Each row has a class, written after it.
[  49  145   -6   11   58   95   88   -4    0  -72  -38  -61   76  -32
 -125   12  -33  179  -98    5   11   -7  -52   78  -14  -56  166   25
  -51  -17   43   81   38 -195] => <126>
[   3  189   13   10   31   94   86   58  -11  -45 -128  -34   57   45
  -73   14  -19  149  -44   -9  123  -25 -110   13  -62 -133  109   19
  -79  -25   -3  136   48 -205] => <21>
[ -36  259  250 -363 -155 -182 -328    7  537  277  -51 -237 -309   55
  158   85  245 -344  501 -121  -99  -67  -27 -387   23  138 -203 -162
   99  324  -53 -271  121   36] => <76>
[ 126  -41  336 -315    2  -87  -78   28 -120  112 -204  200 -249  297
  198  241   38 -249   96  420 -326  828  526  586  244 -343  -54  -67
  -23  172 -232  133 -330  442] => <21>
[  65  164    6    8   83  124   74    2  -37 -126 -122  -54   80  -11
 -128  -28  -53  216  -84   39   81    9  -77   38   -5  -39  160   11
  -37  -52   47   71   32 -180] => <40>
[  55  198  -17  -23  150   61   89   10   26  -44  -50 -160   31  -47
 -133  -20   16  267  -43  -15  106  -36 -156   -8   15  -50  116   53
  -21  -15   82   92   50 -220] => <155>
[ 221 -208  -54  187  198  -64   39   36 -464  163 -259  453 -265  356
  491  218 -312 -562 -104  110  -54  -69  356 -175 -176 -577 -228  284
  -97 -135 -407  273 -329 -572] => <126>
[-251  404  173   60   11  671 -116 -355   24 -455  237   42 -254  112
  -15   87  618 -293    3  209  115  -90 -790  223 -131  168  354    6
  105 -375  171 -278  151 -230] => <110>
[  20  170   -1   15   58  122   84   46   12  -91  -98  -67   98  -37
  -54   -7   51  223  -92   -3   14   31 -114   36   -4  -65  143   17
  -29  -30    9   63   32 -218] => <26>
[  38 -116 -199 -300    6  -95  121  244   16 -242   94 -631   45   96
 -403 -158  442  248   83  153 -162 -151  223 -250 -116   63 -115  139
   87  -48   69 -224  448 -109] => <126>
[  -3  310 -173  148  281  627  401 -300 -264  232   90  -91 -246  100
  -34  -69   54  -16  -43 -166   19  309 -124  261  111   98  162   83
  -34   28 -278 -138   -9 -502] => <155>
[   4  124    7  -18   44  146   38   65   35  -66  -92  -90   51  -18
 -118   16  -32  146  -59    2    0   34  -75   12  -36  -52  101   20
  -15   -3   30   81   15 -188] => <40>
[  55  160  -26    0   43   55  101   27    6  -80 -109  -28   48    8
 -130  -24  -57  147  -89  -10   53   31  -77   82  -24  -94  112   44
  -30  -18   11   54    2 -180] => <37>
[-263   52  150    8 -322  105 -365   26  229 -244   46   48 -290  207
  636   65  360   84   56  324  -93   95  -53 -137  247  589 -334  -20
  -34  229  242  -16  -57   93] => <40>
[ -15  198  -20    7   71   93    4  121    2  -96 -118  -54  118  -15
 -149   19  -28  158  -21    6   85   18 -130   32  -37 -137  112   85
    3  -37   10   93   38 -222] => <21>
[  -7  -34   62   17  -89   47  156 -318 -175   53 -156  270  115  149
  127   10   22   22 -354   39   82   65 -176  -65 -205 -114   18 -295
   63 -199  -81  221 -229    1] => <26>
[  60  152   18   -3   94   70  109   23   35 -127 -163  -28   39   -8
  -54   -4  -63  261  -91   38   21  103  -62   70  -16 -118  129   48
  -45   22   89  171  -12 -202] => <76>
[  49   91    5  -41  119   55  117   53    0 -102  -21 -135   84  -80
 -157  -11  -12  231  -43    9   75   -4  -97   45  -33   -8  132   31
   -8  -13   49   37   67 -194] => <155>
[  12  154  -11  -14   79  103   41   22  -54  -31 -124  -84   28   10
 -114  -10  -26  177 -118  -14   14   34  -13   57  -20  -73  134   18
  -37  -51   37   92   28 -146] => <40>
[  31  143  -26  -40  132  101   37   16  -41  -87 -106  -87   83   22
 -171  -86  -22  224  -55   30   79   -1  -62   57  -36  -96  112   50
  -16  -35   32   52    3 -190] => <40>
[ 298 -493   31  -30   80 -209  493  208 -463 -230  158 -220  245 -194
 -444 -302  135 -232 -335   28 -483 -545   64 -212  135   91   26   17
   80 -590   37   33  302 -260] => <76>
[ 148 -651   64  149 -119 -490  -14  267  176  390  223  276   56 -207
  115  419 -510  189   88  -74 -191   13  427 -206  223 -383 -369  152
  102  191  426  535 -475  410] => <110>
[ -33 -531 -184 -159   38  -97 -208 -341   30  184  218   -6 -136  168
 -259 -126 -167 -212   81 -316 -294 -247  -18   66  399   53  -45  107
  216 -249  406 -193 -319  413] => <76>
[  64  346  172 -129   43   52  105   72 -194   41  114 -235   65   82
  -96 -322  565 -424 -118 -125   76 -100 -366   51 -323 -113   55 -253
  101  -16 -411 -318  158 -117] => <26>
[-117  219   67 -212 -118 -209 -181   11  169 -186 -237 -178  -56  272
   57  147   -5  417 -333 -175  291   70 -137  379 -182 -197 -228 -140
   13   52  -33  359  117  269] => <155>
[ 128  -16  -64  100  130 -319   89  256 -272  -51  383 -199  368 -463
  223  266  396   12  -34 -165 -354  -60 -305 -760 -275  165  399  123
   48  147  -25 -419 -221 -270] => <37>
[ 163 -567  265    4  197   81  104  738    6 -370  406 -117  -60 -348
 -499  108  255 -423  180  200 -387   28 -166 -844 -371   50  -20   53
  517 -314 -136 -573  341 -136] => <110>
[ -59  112  418 -136  118  111  -66  327  258 -398   27  -65 -118   64
  256   -5  231 -410   64  115  213  369 -125  112 -156   71   64  212
  215  100   36 -283  -19 -274] => <155>
[ 338  335  281  -34   61 -268   79  -89  -56 -282 -354  125  -55  -96
   69 -113  142 -276   13   82   46 -232 -216 -333  110  -95  383 -164
 -128 -189  275  -95  123   -2] => <26>
[  72 -342   84   50 -157  100   55  279 -242 -243 -246  127  -44   11
  248  369 -240   32  -58  150  -60  362    8  360 -458 -208  -77 -199
 -145  304 -460  364  -32 -241] => <37>
[  57 -331  -53  121 -178  -57   73  -94  139  156  152  115  159  -18
 -170  258 -319 -127  210 -248  302 -404 -248 -141  -29 -377   74    8
  -51 -112  458   26 -240   90] => <26>
[  45  -80  156  336    8  199  105 -104 -245 -363  -89  365   76 -131
  279   77 -147   -8  -59  204  254  410 -374   -9  130  437  358  -90
 -138    6  267 -132 -220   75] => <40>
[  98  167  -11    4   33   88  108   11  -14  -87 -103   -7  117   -6
 -108    3  -70  220 -142   -7   31   40 -117  120   21  -50  162   34
  -44  -13   -5  176  -64 -160] => <37>
[-106 -260  237   49 -157  232   -3 -124 -102 -125 -129  437  109  -41
  -94 -145 -229 -217 -450  291  -65  102  157  422   58  285  337 -217
  118 -490  149  189 -149  133] => <110>
[  23  157   76  130  129 -373  332 -301  181 -228 -495  -44 -345   69
   79 -353 -406  273 -204 -231  393 -274 -110  156   57 -374   18 -234
 -570 -107  248 -136  320  -58] => <40>
[-182  309 -126 -244    3   42 -148 -441  279  151 -277 -106  -65  241
   76  -20 -157  312  -42 -484  225   -9  -71  534 -222 -334   98  -70
   52  301    2  101 -213 -196] => <26>
[-132 -113  -20   88 -144  234  -51 -247  175   57  152  274 -192  221
 -129 -107  -89 -197    5   -8  -41 -325  -73  -95  -87  147  -75  -83
   89 -203  -47 -274   57   93] => <76>
[ 160 -267  -56   37  268 -215  367 -166  -37  194  432 -349  315  -54
 -518 -130  208  899  -58   51 -171  157  -49  -79  152  671  508  363
  104  105   55 -377  -89  369] => <37>
[ 414 -280   98  -96  229 -450   86   53 -241   12  -10 -280   98  153
  154  -52 -156  240  -30 -289  293 -119   67  202  187  -82   19  224
   52  109   35  183 -186  -83] => <76>
[ 180 -103  311 -167  380 -385  133 -308  -58  451 -115  101 -321  322
 -265 -540  -19  488 -152  119 -142 -142   43  318  291   68 -134 -114
 -220  -45 -383  184  -39  398] => <110>
[ -31 -374 -145  -27  210  -54  377 -179  129   70  132  -61  219 -247
 -328    7 -257  622 -230 -289 -136  127 -201 -404 -256 -392  142 -280
   88 -106  120 -246 -265  -58] => <26>
[ 133  -92 -232  140 -464  206 -168  134 -150  -92 -309  -26  -90  427
  598  176 -132 -653   36  250  296 -272  228  122 -128 -260 -138   82
 -281   93  -40  406 -147 -453] => <126>
[  39  107  -31    2  144  109   59   11  -59 -138  -64  -68   68  -26
 -117    9   12  193  -43   39   20   79  -95   93  -37  -56  158  106
  -48    9   29   96   36 -225] => <126>
[  85  219  -21   18   56   89   87   22   -7 -105  -97    3   67    3
 -138  -21  -43  167  -87   -2   58   12 -134   42  -13  -57  176   55
  -17  -11   30   38  -34 -184] => <37>
[ 145 -180  354 -131  -40 -136  115 -471 -130  -66   82  207   54  -66
  -10 -175  -85 -558  237 -324  297 -421 -264  161  -31  343  222 -286
   90  -65   82 -338   28  -11] => <40>
[-141  716 -223  -11  119  430 -466  517   50 -114   88 -631  485 -289
  -27  442  532  131  325   94  187  278 -312 -345 -352  366  499  468
  197  215 -334 -297  221 -666] => <40>
[  31  172  -28    0   98   95   11   12   51  -56 -128  -53   -1  -19
 -105   10  -34  140   -3   21   93   10 -155   48  -27 -133  106   56
   -7  -14   39  117  -31 -216] => <110>
[-240 -103 -115   21  332  658 -216   59    8  -72  121  284   89  -86
 -262 -276  -68 -163   56  410 -170  354  -80   32 -151 -279   95   87
  353 -233  -14 -284 -406 -553] => <76>
[  78 -238  -59 -123   -4 -440  -37 -230  206 -293 -254  155 -249   49
   86  -19 -215  -94  376  176  104   82  154  -91  134 -431 -458 -113
 -128   34  226 -159   97  287] => <37>
[ 136  266   58  -14  247 -556 -180  120  113  251   48  -57  253 -245
 -270  122  195  180  -20  158 -456  289  262   76  331  -47   18  611
  481  146  253  337 -208  342] => <110>
[ -49  180  -13    5   39  143   50   57  -67  -91  -82  -62   58  -12
 -120  -25   65  120   -1   12   62    8 -141   23  -35   -2  136    9
  -39  -40   11   17  103 -206] => <21>
[-319  -50   52  -60  167 -221 -340   17  -80  -61  295  116  291 -523
 -219  135  300 -332  470   -4  -49  -86 -146 -306 -246   74    3  188
  428  -78  407 -384  103 -108] => <40>
[-153  588   26 -144  173   33  -30 -639  136  393  -75 -312 -239 -112
 -376  -97  333  199  114 -343 -251  -22 -444  424  269  151   87  -81
   38   52   41  183  345  129] => <76>
[ -65  -95  341   -2 -194 -289  -16 -375  -28 -144 -304  435 -110   85
  163  -13 -332  466 -376   21   27 -162  -94  446   77  157  -41 -383
   -2  -30  340  417 -137  132] => <76>
[  29  227   40  -96   75 -337 -633 -391  200  230   84   67 -274 -247
  147  328  123 -487  227   85 -733  100  447  169  596 -154 -143  198
  448 -217   77  -47   87  396] => <76>
[  -1  349  174  -88 -100  341 -164  -19  336  175  -80 -119 -332   61
 -316  180 -107 -483  -44  -82 -360  -50 -232  -79  208 -128  224  -96
  396 -271  174 -349 -138 -365] => <76>
[ -19 -146 -447   93  -75 -368  181  -36 -160  -21  152 -220  359   20
  385 -100  -56  218 -211  141  210 -158  365 -135 -140 -290 -138  -64
 -400  -33 -216 -406 -146 -124] => <155>
[-183   53 -326 -256  366  295   26 -104 -166  248  204 -280  -48  123
 -528 -262  260  445  138 -171 -143   71 -142  -83   65  -45 -115   97
  168  -55   55 -207  -63 -194] => <76>
[-117 -515    1 -184 -202    4 -245  129   92 -333  180  245  -57  353
  377   -3  145 -272  283   64  -64  360  179 -162   62  573 -338  177
  209  323  -13 -286 -246  486] => <21>
[ -52  174  211  -47   -3 -179 -610  -11  -27 -287   57  177  518 -185
  450  249  304 -146   42   28 -105  400 -190  666   95  670   23  425
  303  343 -397  547  -68  343] => <76>
[  62  108  -25   11   97   82  124   34   29  -30 -142  -80   27  -17
 -101  -26  -66  258  -56   32  125   -5 -137   23  -30 -134   75    1
 -107  -14   -8  204   -5 -233] => <110>
[-123  -34 -479  327   18  390   86 -181 -368 -213 -152  511  -81  332
  364   19 -373  289 -513   92    6  116   77 -269 -157 -240   77  -76
 -218 -187   14 -178 -543 -245] => <40>
[  41  177  -47   -2  116  187  118   47    4  -52  -34 -115   30  -14
 -145  -25   30  218  -54   88   55   43 -109  -28  -18  -27  115   46
  -16  -23   18   62   29 -236] => <155>
[ 424  -76   73 -140 -150 -230 -107  147 -112  233   19 -136 -353  292
   -6  255   92 -398   13 -176 -303 -211  274  -79   36 -188  -40   62
  262   96  -79  184  -51  338] => <110>
[  96 -310 -180  -63  123 -146  236 -497 -125  382 -317  211  147 -122
 -247   53 -494  -18  -25 -148 -286  416  315  321    1 -343  308 -112
   37   48    3  107 -390  183] => <26>
[-152 -293 -521  195   93 -154 -137  135   63  109   89 -169  185  -35
 -166 -234  -84   72 -130  269 -281  -42  443 -622   -6  144 -203  327
  297 -316 -127 -554   48 -168] => <76>
